Here is a tiny trained network, its code and every weight. The questions are about switching its units off for an input and a class, where a switched-off unit gives its printed mean instead of its output.

import numpy as np


def w(rows, s, z=0):
    codes = np.array(rows[::2]) - 128.0
    scale = np.full(codes.shape[1], s)
    scale[-1] = z or s
    return codes * scale


def norm(h):
    return h / np.sqrt((h * h).mean(-1, keepdims=True) + 1e-5)


def f(y):
    return np.maximum(y, 0)


def log_softmax(a):
    a = a - a.max(-1, keepdims=True)
    return a - np.log(np.exp(a).sum(-1, keepdims=True))


def net(x, mask):
    res = np.array(x, float).reshape(1, 6) / 4 @ E
    u = 0
    for l in range(4):
        y = f(norm(res) @ A[l][:, :-1].T + A[l][:, -1])
        res = res + np.where(mask[u : u + 10], y, B[l][:, -1]) @ B[l][:, :-1]
        u += 10
    return log_softmax(norm(res)[-1] @ U[:, :-1].T + U[:, -1])


A, B = {}, {}
E = w([
[105,147,167,136,73,153,159,156],'x0',
[135,191,134,247,137,104,69,170],'x1',
[190,188,185,93,154,110,146,106],'x2',
[132,146,119,98,171,157,137,204],'x3',
[148,52,175,163,155,73,184,162],'x4',
[85,109,198,163,195,217,119,86],'x5',
],0.012)
A[0] = w([
[116,125,144,150,144,173,127,108,36],'L0N1',
[86,47,65,166,117,165,97,180,43],'L0N2',
[162,80,66,115,206,117,64,108,65],'L0N3',
[100,132,152,110,73,166,186,137,131],'L0N4',
[94,84,170,155,140,76,172,176,38],'L0N5',
[104,93,87,127,106,149,96,152,71],'L0N6',
[139,135,111,106,165,171,132,203,33],'L0N7',
[102,157,81,95,214,168,165,252,36],'L0N8',
[100,157,172,157,43,166,171,178,47],'L0N9',
[119,97,151,163,63,93,106,34,4],'L0N10',
],0.014,0.011)
B[0] = w([
[101,111,145,141,147,147,142,176,153],'L0N1',
[86,190,160,158,76,119,222,83,237],'L0N2',
[38,129,174,98,147,44,93,144,205],'L0N3',
[94,117,126,84,172,82,111,124,253],'L0N4',
[184,72,109,161,199,98,161,141,191],'L0N5',
[131,156,106,145,128,122,175,80,176],'L0N6',
[158,116,166,133,88,129,93,68,161],'L0N7',
[179,71,190,148,21,109,57,36,238],'L0N8',
[63,136,166,102,172,39,73,124,207],'L0N9',
[212,85,222,123,10,142,42,71,172],'L0N10',
],0.013,0.0046)
A[1] = w([
[172,178,151,101,165,114,141,106,20],'L1N1',
[237,220,212,81,185,123,121,120,32],'L1N2',
[75,167,70,104,109,194,85,105,62],'L1N3',
[142,79,105,59,113,182,155,107,56],'L1N4',
[112,70,166,152,170,227,93,123,47],'L1N5',
[81,99,135,182,171,218,138,97,35],'L1N6',
[100,189,95,84,64,220,42,108,39],'L1N7',
[71,241,108,72,103,148,77,121,68],'L1N8',
[142,135,26,116,46,78,122,166,52],'L1N9',
[173,217,138,254,131,138,100,182,2],'L1N10',
],0.012,0.0086)
B[1] = w([
[116,177,129,154,97,132,172,100,146],'L1N1',
[34,126,134,200,35,101,197,53,235],'L1N2',
[151,97,179,169,189,95,201,107,177],'L1N3',
[114,114,66,98,116,187,81,112,170],'L1N4',
[225,213,152,96,118,158,119,174,196],'L1N5',
[139,218,160,108,121,172,161,203,184],'L1N6',
[209,44,143,207,176,73,144,80,206],'L1N7',
[167,39,153,155,194,52,183,136,254],'L1N8',
[174,200,139,82,83,109,140,200,210],'L1N9',
[59,39,6,124,121,197,50,164,202],'L1N10',
],0.011,0.0051)
A[2] = w([
[102,111,98,2,175,153,172,100,2],'L2N1',
[171,50,156,141,106,133,118,141,96],'L2N2',
[80,200,132,160,100,144,211,75,29],'L2N3',
[126,97,85,176,138,124,212,109,139],'L2N4',
[79,138,216,140,213,229,95,91,123],'L2N5',
[79,122,140,158,137,189,137,119,66],'L2N6',
[141,182,88,89,128,92,132,210,77],'L2N7',
[66,153,124,191,158,86,23,169,105],'L2N8',
[72,167,143,86,209,69,71,86,17],'L2N9',
[139,115,166,154,95,139,80,121,28],'L2N10',
],0.0097,0.0056)
B[2] = w([
[52,89,87,124,163,188,61,118,180],'L2N1',
[165,171,111,152,137,165,84,109,197],'L2N2',
[110,149,79,117,104,130,208,185,191],'L2N3',
[119,176,131,131,175,189,182,126,220],'L2N4',
[198,245,120,90,96,75,95,211,254],'L2N5',
[151,153,106,115,86,91,145,134,158],'L2N6',
[123,205,158,124,165,143,126,156,167],'L2N7',
[48,45,101,2,164,190,96,80,227],'L2N8',
[87,142,129,63,144,39,135,161,177],'L2N9',
[153,114,118,93,95,108,112,116,159],'L2N10',
],0.0094,0.0055)
A[3] = w([
[63,153,92,201,68,164,193,77,79],'L3N1',
[210,83,122,207,247,101,196,147,20],'L3N2',
[202,87,118,134,175,142,192,86,58],'L3N3',
[98,95,94,2,128,198,160,71,46],'L3N4',
[208,159,58,101,46,82,149,211,94],'L3N5',
[181,17,185,174,141,153,187,194,40],'L3N6',
[124,126,174,181,139,166,84,96,1],'L3N7',
[115,59,45,102,155,207,108,112,50],'L3N8',
[179,93,161,143,28,170,126,77,45],'L3N9',
[104,108,33,227,126,168,50,153,39],'L3N10',
],0.0089,0.005)
B[3] = w([
[115,141,119,86,94,168,217,94,235],'L3N1',
[153,116,18,174,239,146,93,61,233],'L3N2',
[110,153,45,179,166,200,85,122,185],'L3N3',
[67,18,54,186,66,227,39,176,226],'L3N4',
[170,232,221,143,174,254,116,193,253],'L3N5',
[212,135,83,197,159,100,94,50,187],'L3N6',
[164,119,143,55,85,134,132,138,150],'L3N7',
[87,164,101,126,131,198,94,200,180],'L3N8',
[177,138,153,153,64,188,122,111,224],'L3N9',
[98,17,66,63,89,229,139,133,186],'L3N10',
],0.0071,0.004)
U = w([
[207,78,176,149,9,151,29,66,163],'0',
[52,65,45,97,147,211,65,157,205],'1',
[189,103,83,201,246,108,153,95,128],'2',
[168,244,159,84,130,143,127,212,194],'3',
[38,159,108,163,57,132,252,79,3],'4',
[39,106,179,84,168,20,67,122,51],'5',
],0.015,0.0026)

Each question gives the input, the list of numbers given to net, and the class t.
The units are the neurons (one row each of A and B). Each row of codes is followed by its name. A weight is (code - 128) times the scale printed after its matrix; where a second scale follows, it is the last column's (A, B and U).
mask holds one flag per neuron, layer by layer. A switched-off neuron (its flag False) gives its mean, the last column of its row in B, instead of its output. The means were averaged over made-up inputs and are rounded, as every weight is.
A unit's drop is (log p(t) with every unit on - log p(t) with that unit switched off) / (log p(t) with every unit on - log p(t) with every unit switched off).
The circuit of an input: a set's keep is (log p(t) with only the set's units on - log p(t) with every unit switched off) / (log p(t) with every unit on - log p(t) with every unit switched off). Starting from the 12 units with the biggest drops (on a tie, the unit counted first), units are removed one at a time, each time the one whose removal leaves the highest keep (on an exact tie, the one counted first), for as long as the keep stays at least 0.8.
units of the circuit, in order: the units of the circuit, biggest drop first
unit that matters most: the unit with the biggest drop
top k neurons: the k neurons with the biggest drops, biggest first
k most important neurons of layer l: the k neurons of layer l with the biggest drops, biggest first
input [-4,8,6,-2,2,-3], class 1: unit that matters most : L1N10
input [4,6,-4,-7,-3,-8], class 3: top 2 neurons : L1N9, L0N8
input [0,8,-6,-1,-4,-7], class 1: top 4 neurons : L1N10, L3N10, L2N8, L2N5
input [8,-8,2,-1,4,4], class 1: top 2 neurons : L2N1, L3N4
input [-2,-8,-3,8,5,3], class 0: top 2 neurons : L0N8, L0N7
input [8,-5,-4,8,-4,-7], class 0: top 2 neurons : L0N8, L0N7
input [1,-6,1,-1,6,-7], class 3: 2 most important neurons of layer 1 : L1N9, L1N8
input [4,2,-8,-4,-7,0], class 4: top 4 neurons : L0N2, L0N6, L3N1, L2N3
input [-3,6,0,5,-2,0], class 1: top 2 neurons : L2N8, L1N10
input [-8,7,5,-6,2,-1], class 5: 2 most important neurons of layer 1 : L1N4, L1N2
input [-7,2,-2,-3,-8,-1], class 2: 3 most important neurons of layer 1 : L1N8, L1N7, L1N3
input [-4,-8,-1,-5,-8,-7], class 1: units of the circuit, in order : L0N8, L3N4
input [-8,-2,-3,6,-3,-8], class 3: top 2 neurons : L1N9, L3N5
input [8,5,8,5,4,-6], class 4: units of the circuit, in order : L1N2
input [8,5,1,6,-3,-7], class 5: top 2 neurons : L0N9, L2N8
input [-8,-7,-5,1,-2,-8], class 3: top 2 neurons : L1N9, L2N8
input [-4,6,1,-1,-7,-2], class 2: top 3 neurons : L1N8, L1N7, L1N3
input [2,7,-4,-6,2,0], class 1: top 3 neurons : L1N10, L0N8, L2N8
input [8,-7,7,-3,5,4], class 5: top 4 neurons : L0N4, L1N10, L0N2, L2N8
input [-7,-8,7,6,-3,2], class 1: units of the circuit, in order : L3N4
input [-8,4,0,0,-7,-4], class 5: top 4 neurons : L0N3, L2N9, L2N8, L0N2
input [-5,-4,-5,-4,4,-6], class 3: top 3 neurons : L1N9, L3N5, L1N2
input [-6,-4,-6,-4,5,0], class 4: 2 most important neurons of layer 1 : L1N8, L1N7
input [-6,-7,4,3,-8,8], class 2: units of the circuit, in order : L1N7, L1N3
input [1,-6,8,-7,8,5], class 2: 2 most important neurons of layer 2 : L2N8, L2N4
input [6,-3,3,8,6,8], class 0: 3 most important neurons of layer 0 : L0N8, L0N7, L0N5
input [8,-1,2,-5,8,7], class 2: unit that matters most : L0N5
input [4,8,3,-3,-8,2], class 1: 2 most important neurons of layer 3 : L3N10, L3N8
input [6,-8,-8,-5,3,2], class 1: 2 most important neurons of layer 0 : L0N4, L0N8
